Below are the code and all the weights of a small trained network. Each question names an input and a class and asks about switching units off, where a switched-off unit gives its printed mean instead of its output.

import numpy as np


def w(rows, s, z=0):
    codes = np.array(rows[::2]) - 128.0
    scale = np.full(codes.shape[1], s)
    scale[-1] = z or s
    return codes * scale


def f(y):
    return y / 2 * (1 + np.tanh(0.7978845608 * (y + 0.044715 * y**3)))


def log_softmax(a):
    a = a - a.max(-1, keepdims=True)
    return a - np.log(np.exp(a).sum(-1, keepdims=True))


def net(x, mask):
    res = np.array(x, float).reshape(1, 8) / 4 @ E
    y = f(res @ A[0][:, :-1].T + A[0][:, -1])
    res = res + np.where(mask, y, B[0][:, -1]) @ B[0][:, :-1]
    return log_softmax(res[-1] @ U[:, :-1].T + U[:, -1])


A, B = {}, {}
E = w([
[136,124,130,122,120],'x0',
[120,139,124,128,128],'x1',
[138,94,8,74,188],'x2',
[197,186,175,65,192],'x3',
[43,74,177,31,143],'x4',
[122,136,125,126,125],'x5',
[118,132,128,141,146],'x6',
[119,127,131,145,149],'x7',
],0.015)
A[0] = w([
[160,172,246,150,121,140],'neuron 1',
[186,116,93,193,125,66],'neuron 2',
[57,100,172,93,136,44],'neuron 3',
[140,131,114,147,128,90],'neuron 4',
[148,122,43,61,165,136],'neuron 5',
[102,110,105,143,89,36],'neuron 6',
[119,124,199,144,78,79],'neuron 7',
[169,165,156,80,192,3],'neuron 8',
[72,114,137,53,143,85],'neuron 9',
[77,89,83,172,81,41],'neuron 10',
[69,77,161,73,159,100],'neuron 11',
[75,97,101,148,97,50],'neuron 12',
[181,70,61,100,151,73],'neuron 13',
[159,154,147,96,155,47],'neuron 14',
[88,186,112,121,105,73],'neuron 15',
[205,174,101,181,131,30],'neuron 16',
[99,44,102,165,43,21],'neuron 17',
[106,159,175,130,106,96],'neuron 18',
[187,165,107,195,109,66],'neuron 19',
[133,150,216,142,53,150],'neuron 20',
[149,95,56,74,170,110],'neuron 21',
[183,156,163,77,194,49],'neuron 22',
[197,182,158,86,164,46],'neuron 23',
[84,90,203,95,135,53],'neuron 24',
[130,154,161,96,174,74],'neuron 25',
],0.014,0.0034)
B[0] = w([
[93,160,123,228,160,248],'neuron 1',
[165,138,69,69,133,211],'neuron 2',
[199,127,79,108,101,199],'neuron 3',
[126,149,113,110,112,145],'neuron 4',
[109,191,147,236,254,238],'neuron 5',
[81,104,167,99,110,159],'neuron 6',
[138,154,138,191,208,200],'neuron 7',
[62,85,169,103,66,202],'neuron 8',
[200,207,95,87,69,210],'neuron 9',
[81,54,201,105,68,201],'neuron 10',
[221,175,83,56,89,218],'neuron 11',
[90,68,119,122,102,176],'neuron 12',
[121,159,171,166,167,210],'neuron 13',
[70,93,139,112,94,169],'neuron 14',
[117,126,156,127,140,130],'neuron 15',
[182,151,74,31,130,228],'neuron 16',
[80,85,167,109,102,210],'neuron 17',
[139,153,143,185,167,175],'neuron 18',
[221,128,94,53,97,229],'neuron 19',
[111,170,96,177,230,233],'neuron 20',
[109,217,160,244,200,227],'neuron 21',
[43,50,154,108,39,213],'neuron 22',
[62,43,178,76,70,209],'neuron 23',
[178,184,111,98,122,202],'neuron 24',
[122,46,91,114,104,176],'neuron 25',
],0.0082,0.017)
U = w([
[111,216,72,193,149,254],'0',
[237,195,51,10,91,21],'1',
[37,72,82,73,75,113],'2',
],0.012,0.00083)

Each question gives the input, the list of numbers given to net, and the class t.
The units are the neurons (one row each of A and B). Each row of codes is followed by its name. A weight is (code - 128) times the scale printed after its matrix; where a second scale follows, it is the last column's (A, B and U).
mask holds one flag per neuron, in row order. A switched-off neuron (its flag False) gives its mean, the last column of its row in B, instead of its output. The means were averaged over made-up inputs and are rounded, as every weight is.
A unit's drop is (log p(t) with every unit on - log p(t) with that unit switched off) / (log p(t) with every unit on - log p(t) with every unit switched off).
most important unit: the unit with the biggest drop
k most important neurons: the k neurons with the biggest drops, biggest first
drop of u: that unit's drop, to one decimal
input [-5,-5,6,7,-5,3,-7,-7], class 2: 2 most important neurons => (neuron 23; neuron 22)
input [-7,0,2,1,-2,1,-7,-5], class 0: most important neuron => (neuron 11)
input [1,8,-3,0,4,-5,6,-4], class 1: 2 most important neurons => (neuron 5; neuron 21)
input [8,-2,-6,3,-7,5,4,-8], class 1: 4 most important neurons => (neuron 19; neuron 16; neuron 5; neuron 21)
input [-5,2,7,-5,-8,-2,-2,-2], class 1: 3 most important neurons => (neuron 19; neuron 16; neuron 2)
input [-1,5,4,-4,3,6,-3,-4], class 0: 2 most important neurons => (neuron 21; neuron 5)
input [8,6,8,8,-4,5,7,-3], class 0: 3 most important neurons => (neuron 5; neuron 21; neuron 13)
input [3,-3,-6,5,0,-3,3,-7], class 0: 2 most important neurons => (neuron 1; neuron 20)
input [8,-3,5,3,-5,-2,3,1], class 0: 4 most important neurons => (neuron 5; neuron 21; neuron 11; neuron 13)
input [-7,0,-6,-3,-7,-4,-6,1], class 1: 3 most important neurons => (neuron 19; neuron 16; neuron 5)
input [0,-5,-7,4,6,-6,1,-4], class 0: 2 most important neurons => (neuron 1; neuron 20)
input [-7,-2,2,1,7,1,-3,-5], class 1: drop of neuron 5 => 0.0
input [4,6,7,8,5,1,3,-3], class 2: drop of neuron 8 => 0.7
input [8,-1,-6,7,-2,8,4,3], class 2: most important unit => neuron 23
input [0,5,-1,-8,-6,7,7,5], class 2: drop of neuron 10 => 0.1
input [-6,-2,-6,8,2,-7,4,3], class 2: drop of neuron 23 => 0.3
